Small tables with named rows and columns. After each table, cells are looked up by row and column.

mokadar
|  | dab | fad | zon | rokes |
|---|---|---|---|---|
| radofu | 88823 | 80824 | 86774 | 57430 |
| vab | 87792 | 75276 | 84585 | 38673 |
| malabed | 89686 | 85463 | 88604 | 73113 |
| vebusig | 86652 | 69146 | 82166 | 17949 |
| bopogo | 86808 | 69981 | 82496 | 20771 |
| danu | 86372 | 67639 | 81572 | 12854 |
| zimu | 87649 | 74504 | 84280 | 36064 |
| nugul | 88401 | 78554 | 85878 | 49756 |

nugul, rokes => 49756
malabed, zon => 88604
malabed, fad => 85463
vab, rokes => 38673
nugul, dab => 88401
malabed, dab => 89686
zimu, dab => 87649
nugul, fad => 78554
zimu, zon => 84280
vebusig, dab => 86652
zimu, rokes => 36064
bopogo, zon => 82496
bopogo, dab => 86808
danu, dab => 86372
vebusig, zon => 82166
vebusig, rokes => 17949
vab, fad => 75276
vebusig, fad => 69146
danu, fad => 67639
Row with the largest zon: malabed

Table nul
|  | lom | gamotiz |
|---|---|---|
| damibi | 97 | 60 |
| leremo | 30 | 59 |
| mub | 2 | 65 |
| vukope | 35 | 91 |

vukope, gamotiz -> 91
leremo, gamotiz -> 59
mub, gamotiz -> 65
mub, lom -> 2
vukope, lom -> 35
damibi, gamotiz -> 60
damibi, lom -> 97
leremo, lom -> 30

dig
|  | mafazo | vanip | gil | tekubif | dusudu | kunana | poset | nefad | fol |
|---|---|---|---|---|---|---|---|---|---|
| muk | 42 | 52 | 49 | 48 | 51 | 43 | 53 | 53 | 44 |
| vikobuf | 133 | 113 | 114 | 113 | 125 | 131 | 116 | 115 | 119 |
| tum | 134 | 127 | 126 | 124 | 132 | 136 | 127 | 125 | 126 |
| muf | 32 | 59 | 58 | 58 | 41 | 39 | 51 | 52 | 51 |
| rulugo | 38 | 65 | 64 | 64 | 44 | 47 | 55 | 56 | 57 |
| talez | 36 | 70 | 70 | 70 | 41 | 48 | 55 | 57 | 63 |
| fanabus | 131 | 140 | 152 | 152 | 101 | 150 | 110 | 113 | 162 |
| tul | 140 | 115 | 118 | 116 | 128 | 138 | 118 | 116 | 124 |
| kot | 129 | 148 | 161 | 162 | 99 | 150 | 113 | 118 | 170 |
| sib | 42 | 53 | 51 | 51 | 49 | 44 | 53 | 53 | 46 |
| pozapi | 33 | 63 | 62 | 62 | 39 | 43 | 51 | 52 | 55 |
| tek | 136 | 162 | 186 | 187 | 81 | 170 | 103 | 112 | 202 |
| retifu | 121 | 113 | 111 | 111 | 124 | 118 | 120 | 118 | 111 |

muk, fol: 44
tul, vanip: 115
muf, dusudu: 41
pozapi, dusudu: 39
muk, gil: 49
vikobuf, mafazo: 133
Row with the largest fol: tek

Table girefa
cols = puzilin, gad, firon, gezevu, vini, pudanu, muz, garokul, bir
sofurat: [1097, 7733, 5650, 1907, 7936, 7533, 8029, 1870, 7695]
kur: [1786, 5590, 6238, 2517, 4631, 5385, 4677, 2493, 5752]
gusedo: [1922, 5521, 6516, 2633, 4521, 5286, 4581, 2609, 5725]
leg: [4568, 3957, 4448, 4473, 2785, 3930, 2726, 4534, 4169]
binet: [3755, 4323, 5340, 3925, 3106, 4207, 3093, 3957, 4565]
zumo: [5010, 7359, 2095, 4542, 8518, 7470, 8484, 4629, 7195]
tiven: [6621, 5647, 694, 5680, 6272, 5924, 6128, 5824, 5506]
bem: [1302, 8008, 5202, 2018, 8457, 7841, 8543, 1991, 7922]
fesutan: [2835, 4757, 5963, 3284, 3545, 4582, 3564, 3287, 4991]
gaforen: [6796, 5153, 1008, 5839, 5487, 5407, 5343, 5984, 5078]
tivife: [1134, 7055, 6560, 2017, 6792, 6786, 6902, 1971, 7148]
kefi: [2980, 4637, 5811, 3384, 3402, 4480, 3411, 3393, 4868]

sofurat, gezevu: 1907
zumo, vini: 8518
kefi, garokul: 3393
leg, firon: 4448
tivife, gezevu: 2017
bem, firon: 5202
sofurat, bir: 7695
gaforen, firon: 1008
binet, muz: 3093
fesutan, bir: 4991

Table zinu
|  | logapi | dugir | nam | dasi | nipodig | saza | vitodaf | gesutob | fid | rikeb |
|---|---|---|---|---|---|---|---|---|---|---|
| sor | -4523 | -4511 | 2925 | -129 | -145 | -1628 | -2165 | -9315 | -21 | -3125 |
| fima | -6058 | -1865 | -3655 | -4675 | -235 | -1973 | -5039 | -174 | -2152 | -3930 |
| biza | 2904 | 5200 | -4383 | -2477 | -5816 | -2003 | 428 | -8508 | -1999 | -6077 |

What is the dasi of fima in zinu?
-4675
What is the fid of fima in zinu?
-2152
What is the nipodig of biza in zinu?
-5816
What is the nipodig of sor in zinu?
-145
What is the dugir of fima in zinu?
-1865
What is the rikeb of biza in zinu?
-6077
What is the vitodaf of fima in zinu?
-5039
What is the vitodaf of biza in zinu?
428
What is the logapi of biza in zinu?
2904
Row with the largest vitodaf: biza

nakos =
columns: zar, pepo, zefos, rokasag, rebed
barorun: [112, 167, 139, 110, 114]
tenesud: [110, 130, 114, 114, 116]
vif: [111, 119, 118, 110, 126]
kazaf: [111, 123, 116, 115, 115]
dimu: [122, 55, 100, 120, 115]
napibi: [118, 110, 171, 112, 112]
donif: [128, 115, 132, 113, 115]
sutek: [119, 115, 113, 115, 115]
vug: [107, 203, 127, 108, 114]
durid: [138, 116, 99, 114, 116]
zozitob: [113, 116, 121, 113, 119]

What is the zar of zozitob in nakos? 113
What is the rokasag of zozitob in nakos? 113
What is the zar of sutek in nakos? 119
What is the pepo of napibi in nakos? 110
What is the rebed of donif in nakos? 115
What is the pepo of vif in nakos? 119
What is the rebed of tenesud in nakos? 116
What is the zefos of donif in nakos? 132
What is the rebed of barorun in nakos? 114
What is the rokasag of durid in nakos? 114
What is the pepo of durid in nakos? 116
What is the zar of tenesud in nakos? 110
What is the zefos of sutek in nakos? 113
What is the pepo of donif in nakos? 115
What is the zefos of vif in nakos? 118
What is the rebed of sutek in nakos? 115
What is the rebed of zozitob in nakos? 119
What is the rokasag of vug in nakos? 108
What is the zefos of napibi in nakos? 171

Table fesar
cols = muvu, vosini, lilaza, kor
fug: [68859, 75733, 66612, 85189]
numaz: [38053, 52732, 42086, 54792]
ponivi: [63344, 50555, 76433, 60925]
lem: [45375, 50014, 64207, 44205]
baganum: [52669, 52947, 60553, 50026]
sov: [65497, 45625, 55008, 52879]
git: [51203, 50808, 59159, 51844]
vutaged: [36730, 52337, 49432, 51364]
defetad: [40860, 57834, 35127, 56876]
fer: [75678, 50523, 90387, 74892]
nuv: [63428, 44401, 71109, 63079]
sodofiv: [32079, 67524, 52526, 21099]
fedasud: [50870, 73415, 30507, 61860]
zibute: [42536, 41839, 53757, 50640]

muvu of nuv = 63428
vosini of git = 50808
vosini of lem = 50014
kor of sov = 52879
muvu of numaz = 38053
kor of baganum = 50026
vosini of ponivi = 50555

pume:
columns: lubob, mesu, lek, zaz, valum, satike
memun: [233, -767, -39, -129, 411, 728]
zatesal: [677, -226, -45, -371, 299, 433]
gis: [476, -178, -397, -214, 519, 773]
sok: [100, -18, -239, -26, 117, 69]
zudib: [-214, 312, 49, 279, 101, 125]
pek: [400, -191, 40, -78, -82, 193]
gek: [40, 159, -378, 137, 116, 480]
kipin: [-528, -40, -146, 379, -435, 219]

What is the satike of memun in pume?
728
What is the valum of zatesal in pume?
299
What is the valum of memun in pume?
411
What is the lek of gek in pume?
-378
What is the zaz of pek in pume?
-78
What is the mesu of pek in pume?
-191
What is the satike of sok in pume?
69
What is the lubob of pek in pume?
400
What is the valum of kipin in pume?
-435
What is the lek of memun in pume?
-39
What is the lubob of zudib in pume?
-214
Row with the largest satike: gis

mimuti =
|  | rap | rezefus | zokirib |
|---|---|---|---|
| mopevo | 23254 | 37851 | 22992 |
| vom | 11506 | 7457 | 23355 |
| vuf | 64885 | 51346 | 90682 |
| mur | 73635 | 34217 | 36672 |
| vonu | 52157 | 71867 | 40701 |
| fasotap | 44336 | 31939 | 22975 |
| zoroge | 19586 | 25359 | 54447 |
| tum | 33670 | 41547 | 57474 |
| tor | 29451 | 63804 | 23606 |

rap of fasotap: 44336
zokirib of tum: 57474
zokirib of vuf: 90682
zokirib of tor: 23606
rezefus of vuf: 51346
rap of vom: 11506
zokirib of zoroge: 54447
rap of mopevo: 23254
rap of vuf: 64885
rezefus of tor: 63804
Row with the largest zokirib: vuf

Table teb
columns: muzudup, vipap, zet
kar: [-7694, -8661, 1301]
zer: [-4533, -6960, 1529]
gos: [4807, -2463, -7588]
duvot: [8749, -4339, 5029]
raguk: [-2526, 1498, -7058]
rivunik: [-640, 4148, 1676]

What is the muzudup of rivunik in teb?
-640
What is the muzudup of zer in teb?
-4533
What is the vipap of zer in teb?
-6960
What is the muzudup of kar in teb?
-7694
What is the zet of raguk in teb?
-7058
What is the muzudup of duvot in teb?
8749
What is the vipap of raguk in teb?
1498
What is the vipap of gos in teb?
-2463
What is the muzudup of raguk in teb?
-2526
What is the zet of kar in teb?
1301
What is the zet of gos in teb?
-7588
What is the vipap of rivunik in teb?
4148
What is the muzudup of gos in teb?
4807
What is the vipap of kar in teb?
-8661
What is the zet of rivunik in teb?
1676
What is the vipap of duvot in teb?
-4339
What is the zet of duvot in teb?
5029
What is the zet of zer in teb?
1529
Row with the largest vipap: rivunik

